Each row is followed by its class. Each block has new classes.
7.9  -4.4  24.6  -7.0  0.8  6.2  15.4  -14.3  -17.2  -8.7  -1.2  5.9  -0.1  28.2  6.8  9.2  -14.2  5.6  -0.6  8.1  -21.1  -18.1  -17.7  4.5  -10.1  8.7  2.6  -30.7  -21.4  -7.9  -5.8  -8.4  8.9  -22.2  -7.4  8.6  -6.0  -11.8  6.7  14.2  -21.7  -29.1  -27.0  5.9  2.8 => U
-15.9  34.5  -33.4  9.8  -17.5  -37.6  -8.7  12.3  13.6  8.4  3.4  5.6  4.6  -70.9  -38.8  16.0  14.7  -16.7  -4.9  3.6  8.4  12.0  -25.3  -15.0  -1.5  -13.5  -14.1  -6.3  29.8  21.9  -15.7  29.0  6.6  7.4  50.3  26.9  14.8  0.9  -20.5  -14.5  43.2  -36.6  -14.9  -2.1  0.6 => B
-1.3  0.9  14.8  8.7  -2.8  -0.2  14.8  2.5  -0.6  0.9  -22.7  -13.9  2.7  -0.3  -5.9  -22.0  -2.5  1.0  -9.8  -5.0  -9.5  0.0  -6.6  1.3  -4.7  -1.2  -11.6  -10.7  1.1  -23.5  7.3  -7.8  1.9  5.4  8.2  2.8  8.2  -7.0  0.4  -5.9  -8.5  -4.1  12.1  13.7  -2.8 => W
8.4  -19.5  -12.2  11.4  10.4  2.8  0.1  4.2  -1.6  14.3  -19.3  -22.5  -3.2  -0.3  8.6  -6.4  -15.9  6.7  12.5  -18.1  10.8  -1.1  11.8  3.3  7.4  3.3  -12.5  26.1  3.7  -15.9  1.8  -7.6  -15.7  -4.5  -5.6  -24.1  7.6  19.8  6.6  0.9  -2.0  44.0  14.7  3.1  -7.5 => N
2.2  24.9  -8.6  1.1  -11.5  -21.5  11.6  -21.0  -21.9  4.9  6.9  -27.2  1.6  -47.5  6.1  27.5  -23.3  -22.9  -1.5  -32.5  -16.5  8.4  -18.5  -5.9  13.8  21.7  -12.2  -36.4  -8.4  64.5  -44.2  10.4  -12.8  -46.2  13.7  9.6  11.9  12.6  -5.7  30.6  21.1  -14.8  -10.7  -3.7  5.1 => B
15.8  -38.2  14.9  16.3  13.9  18.8  -10.7  12.0  1.6  17.5  -5.7  27.9  -1.1  23.1  2.9  -59.6  0.5  20.4  40.8  18.6  29.6  -10.4  8.4  -13.5  -9.7  -15.4  -20.4  34.8  -0.7  -40.2  -36.6  -8.8  -42.4  13.0  -16.4  -5.4  9.2  16.8  16.5  -1.7  20.0  27.9  -17.4  -4.9  -13.0 => U
7.4  -12.2  5.2  -5.1  7.5  19.6  3.2  -21.5  -14.2  -0.9  -2.2  11.0  0.8  24.9  25.2  -0.5  -13.3  10.2  4.8  -11.0  1.4  11.4  3.9  0.1  4.0  11.0  -16.2  -9.2  -19.8  53.8  -20.5  -4.4  -10.6  -23.6  -22.1  -16.8  -7.7  8.4  17.8  31.4  -18.3  8.7  -7.1  -18.6  6.7 => Q
18.6  12.4  -5.2  14.7  -1.1  -8.7  19.8  -16.1  -25.8  9.6  -7.1  -30.0  4.0  -48.8  0.6  4.1  -47.3  -8.2  26.1  -21.1  -9.1  0.7  -13.5  -1.7  9.1  25.2  -29.5  -9.8  -12.5  36.2  -64.5  2.5  -25.9  -42.3  22.6  10.1  13.1  18.9  -0.5  32.7  31.0  13.4  -7.5  3.1  -3.2 => B
-8.1  1.1  -22.6  14.0  1.8  -5.2  -7.5  13.9  18.8  17.4  -10.8  -19.6  2.8  -33.3  -19.8  3.1  11.3  -2.5  -4.7  -10.1  18.5  17.5  11.2  -3.6  12.2  -10.8  0.0  33.1  24.3  -12.1  5.8  -2.0  -6.0  22.5  18.9  -6.2  9.1  18.2  -9.8  -25.3  25.4  5.4  22.6  17.6  -4.5 => F
10.6  -7.4  -2.0  9.8  13.5  -4.8  17.7  -7.7  -9.4  10.8  -16.5  -24.5  -8.0  -20.6  1.3  0.0  -20.6  7.7  7.6  -23.1  2.5  8.0  -2.5  5.2  11.2  13.7  -29.1  13.3  -4.1  -6.8  -29.3  2.4  -15.4  -28.3  9.6  -10.1  5.1  19.1  0.3  12.8  9.5  13.0  10.3  2.3  -11.7 => F
19.2  -13.6  -0.2  23.0  10.5  -0.9  6.6  1.4  -31.1  17.7  -8.2  -14.8  5.0  -25.8  1.7  -17.0  -21.2  3.6  30.9  -9.3  7.1  1.4  -2.6  -0.5  -8.2  6.0  -25.7  22.8  -5.3  -33.7  -44.5  -4.9  -21.2  -12.3  28.9  4.1  -3.7  10.7  5.8  -4.1  25.9  4.2  -4.3  4.5  -5.3 => F
